Here is a tiny trained network, its code and every weight. The questions are about switching its units off for an input and a target symbol, where a switched-off unit gives its printed mean instead of its output.

import numpy as np


def w(rows, s, z=0):
    codes = np.array(rows[::2]) - 128.0
    scale = np.full(codes.shape[1], s)
    scale[-1] = z or s
    return codes * scale


def f(y):
    return np.maximum(y, 0)


def softmax(a):
    e = np.exp(a - a.max(-1, keepdims=True))
    return e / e.sum(-1, keepdims=True)


def log_softmax(a):
    a = a - a.max(-1, keepdims=True)
    return a - np.log(np.exp(a).sum(-1, keepdims=True))


def net(x, mask):
    ids = ['αβγδεζθλμξπστφψω'.index(c) for c in x.split()]
    T = len(ids)
    res = E[ids] + P[:T]
    u = 0
    for l in range(2):
        r = res
        for j in range(2):
            rows = slice(2 * j, 2 * j + 2)
            q, k, v = (r @ M[l][rows].T for M in (Q, K, V))
            z = softmax(np.where(np.tri(T) > 0, q @ k.T / 2**0.5, -1e9)) @ v
            o = O[l][rows]
            res = res + np.where(mask[u + j], z, o[:, -1]) @ o[:, :-1]
        u += 2
        y = f(res @ A[l][:, :-1].T + A[l][:, -1])
        res = res + np.where(mask[u : u + 4], y, B[l][:, -1]) @ B[l][:, :-1]
        u += 4
    return log_softmax(res[-1] @ U[:, :-1].T + U[:, -1])


Q, K, V, O, A, B = {}, {}, {}, {}, {}, {}
E = w([
[213,150,114,177,194,117,113,109,178,31],'α',
[138,69,171,9,113,168,172,114,192,53],'β',
[133,123,206,82,88,120,165,131,108,47],'γ',
[110,190,132,128,120,122,129,165,145,71],'δ',
[129,180,154,178,116,127,158,141,124,84],'ε',
[183,32,168,111,122,112,191,93,157,60],'ζ',
[105,111,154,132,80,153,207,101,200,86],'θ',
[82,141,167,14,124,84,144,98,178,192],'λ',
[80,218,68,208,156,67,137,123,182,249],'μ',
[177,193,216,80,160,78,129,37,255,121],'ξ',
[153,88,74,117,148,161,158,120,240,96],'π',
[208,128,254,76,188,102,162,26,130,129],'σ',
[132,211,172,62,204,69,72,123,124,148],'τ',
[121,45,122,24,87,114,130,126,206,87],'φ',
[148,152,179,104,174,37,126,85,180,144],'ψ',
[113,189,168,203,85,48,130,140,90,63],'ω',
],0.015)
P = w([
[103,105,115,119,133,138,136,106,96,82],'0',
[230,171,86,103,82,98,177,179,142,133],'1',
[74,110,133,107,158,121,145,101,111,91],'2',
[112,104,194,144,67,153,3,82,134,184],'3',
[59,134,134,107,179,104,144,92,113,113],'4',
[180,141,180,111,133,77,177,195,208,147],'5',
[39,156,137,107,195,88,142,88,119,133],'6',
],0.017)
Q[0] = w([
[59,115,166,144,200,102,156,152,157,82],'0.h1',
[92,162,60,86,165,79,207,61,101,71],'0.h1',
[89,180,114,94,165,29,228,111,164,54],'0.h2',
[1,129,144,134,160,92,116,33,156,51],'0.h2',
],0.035)
K[0] = w([
[177,143,174,121,111,122,89,126,138,219],'0.h1',
[73,143,163,104,251,53,172,92,147,192],'0.h1',
[85,89,209,153,173,116,71,127,147,189],'0.h2',
[154,200,133,62,191,51,184,93,134,218],'0.h2',
],0.029)
V[0] = w([
[103,167,131,44,118,149,89,177,129,116],'0.h1',
[119,138,175,136,117,66,134,142,67,148],'0.h1',
[113,208,161,155,116,253,179,114,150,118],'0.h2',
[137,99,156,103,111,154,192,92,105,196],'0.h2',
],0.025)
O[0] = w([
[210,89,19,133,97,45,101,64,97,164,249],'0.h1',
[205,149,83,179,226,197,102,145,122,91,253],'0.h1',
[119,23,254,32,167,111,142,135,75,233,137],'0.h2',
[158,181,144,90,116,215,216,17,88,191,115],'0.h2',
],0.0086,0.0056)
A[0] = w([
[7,53,32,142,155,99,163,117,55,91,23],'0.n1',
[209,151,133,178,103,176,110,175,127,191,177],'0.n2',
[65,56,54,116,183,152,128,172,19,117,3],'0.n3',
[25,80,10,126,170,150,151,113,33,71,80],'0.n4',
],0.013,0.0051)
B[0] = w([
[250,161,144,24,157,234,36,159,156,53,203],'0.n1',
[123,90,158,11,108,120,119,116,149,89,206],'0.n2',
[112,154,167,171,178,184,243,73,102,212,172],'0.n3',
[9,21,139,152,133,1,182,116,109,182,245],'0.n4',
],0.0082,0.011)
Q[1] = w([
[50,100,116,109,179,126,123,85,98,88],'1.h1',
[92,110,154,189,76,182,3,83,120,150],'1.h1',
[53,94,125,119,157,142,77,58,110,105],'1.h2',
[102,144,119,83,167,70,200,132,134,79],'1.h2',
],0.033)
K[1] = w([
[61,184,75,48,210,109,173,146,80,109],'1.h1',
[230,186,128,89,112,35,250,231,199,126],'1.h1',
[168,205,87,76,204,47,216,184,205,186],'1.h2',
[66,165,147,129,181,119,21,42,226,183],'1.h2',
],0.021)
V[1] = w([
[63,178,67,81,134,154,92,168,2,135],'1.h1',
[79,68,86,117,127,200,91,115,111,126],'1.h1',
[172,99,188,179,79,120,154,119,54,46],'1.h2',
[151,204,200,143,176,51,98,73,145,121],'1.h2',
],0.017)
O[1] = w([
[176,79,238,143,114,136,81,33,147,122,60],'1.h1',
[107,130,161,175,118,130,75,79,111,154,109],'1.h1',
[100,122,1,121,225,127,101,87,182,168,106],'1.h2',
[56,103,72,69,78,153,33,138,57,116,249],'1.h2',
],0.0067,0.018)
A[1] = w([
[60,123,158,138,216,145,206,76,81,159,2],'1.n1',
[194,226,75,177,56,227,165,36,98,176,101],'1.n2',
[227,142,153,101,28,176,94,230,174,254,54],'1.n3',
[57,101,174,180,207,240,138,145,121,115,28],'1.n4',
],0.012,0.0081)
B[1] = w([
[119,59,111,196,56,236,115,145,116,91,254],'1.n1',
[71,160,142,192,166,148,33,133,128,220,199],'1.n2',
[185,135,166,194,142,133,145,120,64,54,208],'1.n3',
[211,250,129,123,146,33,141,151,153,185,232],'1.n4',
],0.011)
U = w([
[131,108,145,114,135,139,81,155,179,90,99],'α',
[79,121,156,42,98,151,124,118,134,137,149],'β',
[91,55,195,108,240,119,149,175,104,164,155],'γ',
[175,105,128,110,2,108,85,114,215,105,101],'δ',
[186,137,105,67,119,129,154,58,137,131,254],'ε',
[37,151,146,137,196,120,172,90,135,69,176],'ζ',
[125,85,129,137,165,160,160,119,88,106,110],'θ',
[150,148,139,120,135,151,97,91,116,106,99],'λ',
[141,124,110,155,113,87,114,142,154,127,63],'μ',
[139,168,92,108,42,147,147,108,179,85,93],'ξ',
[114,114,131,126,117,81,188,55,76,175,137],'π',
[168,141,145,115,123,141,128,91,117,61,109],'σ',
[186,124,91,97,71,129,142,189,82,163,12],'τ',
[116,142,167,104,81,75,169,132,153,142,193],'φ',
[169,46,134,142,105,57,84,159,121,132,37],'ψ',
[100,65,154,107,48,116,114,195,208,158,107],'ω',
],0.0071,0.0081)

Each question gives the input, a string of symbols that net reads in full, and the target symbol t.
The units are the heads (2 rows each of Q, K, V and O) and the neurons (one row each of A and B). Each row of codes is followed by its name. A weight is (code - 128) times the scale printed after its matrix; where a second scale follows, it is the last column's (O, A, B and U).
mask holds one flag per unit, layer by layer, with each layer's heads first. A switched-off unit (its flag False) gives its mean, the last column of its rows in O or B, instead of its output. The means were averaged over made-up inputs and are rounded, as every weight is.
A unit's drop is (log p(t) with every unit on - log p(t) with that unit switched off) / (log p(t) with every unit on - log p(t) with every unit switched off).
The circuit of an input: a set's keep is (log p(t) with only the set's units on - log p(t) with every unit switched off) / (log p(t) with every unit on - log p(t) with every unit switched off). Starting from all 12 units, units are removed one at a time, each time the one whose removal leaves the highest keep (on an exact tie, the one counted first), for as long as the keep stays at least 0.8.
units of the circuit, in order: the units of the circuit, biggest drop first
most important unit: the unit with the biggest drop
top k neurons: the k neurons with the biggest drops, biggest first
k most important neurons of layer l: the k neurons of layer l with the biggest drops, biggest first
which heads matter: for each layer, one digit per head in row order, 1 if its drop is at least 0.15 and else 0, layers parted by /
input γ ξ γ ξ π, target β: most important unit	1.h2
input γ τ γ ω, target δ: which heads matter	01 / 00
input γ ψ ζ, target ζ: units of the circuit, in order	0.h2, 0.n4
input μ λ ξ ε, target λ: units of the circuit, in order	0.h2, 1.n2
input ξ δ π μ π ε, target σ: units of the circuit, in order	1.h2, 1.n3
input γ μ ξ γ, target σ: which heads matter	00 / 01
input β δ δ ε γ, target θ: 2 most important neurons of layer 0	0.n4, 0.n3
input μ ζ ε, target φ: units of the circuit, in order	0.h1, 1.n4
input σ σ δ μ ε β α, target φ: which heads matter	10 / 01
input ψ τ ξ α ψ φ γ, target ζ: which heads matter	11 / 00
input ε ε μ λ γ γ ε, target π: units of the circuit, in order	0.n4, 0.h1
input ε τ γ α β δ, target ω: units of the circuit, in order	0.h2, 0.h1
input γ λ ε λ, target λ: top 3 neurons	1.n2, 0.n4, 1.n3
input ξ ξ ω λ, target τ: units of the circuit, in order	1.h1
input δ δ γ ξ, target ψ: units of the circuit, in order	0.h2, 0.h1
input ξ π δ γ, target φ: units of the circuit, in order	0.h1, 1.h2
input γ ζ ε δ ε, target τ: which heads matter	11 / 00
input ε μ δ γ γ, target φ: units of the circuit, in order	0.h1, 1.h2, 1.n4
input σ γ γ ψ, target ε: which heads matter	00 / 01
input γ γ γ, target θ: which heads matter	10 / 00
input ε ε ξ ε, target γ: which heads matter	01 / 00
input ζ μ ξ γ γ γ ε, target β: units of the circuit, in order	1.h2, 0.h1
input τ σ τ ψ, target β: top neuron	0.n2
input ζ ζ γ ζ δ, target γ: 3 most important neurons of layer 0	0.n1, 0.n3, 0.n4
input λ ε γ ζ β γ, target ζ: which heads matter	01 / 00
input ε ε ε, target τ: top 2 neurons	1.n4, 0.n3
input ζ β γ ε φ λ φ, target π: which heads matter	11 / 00
input μ β π, target φ: which heads matter	10 / 00
input γ γ ξ γ ε μ, target ε: top 2 neurons	0.n2, 0.n4
input ε ε ω ε ψ δ, target γ: units of the circuit, in order	0.h2
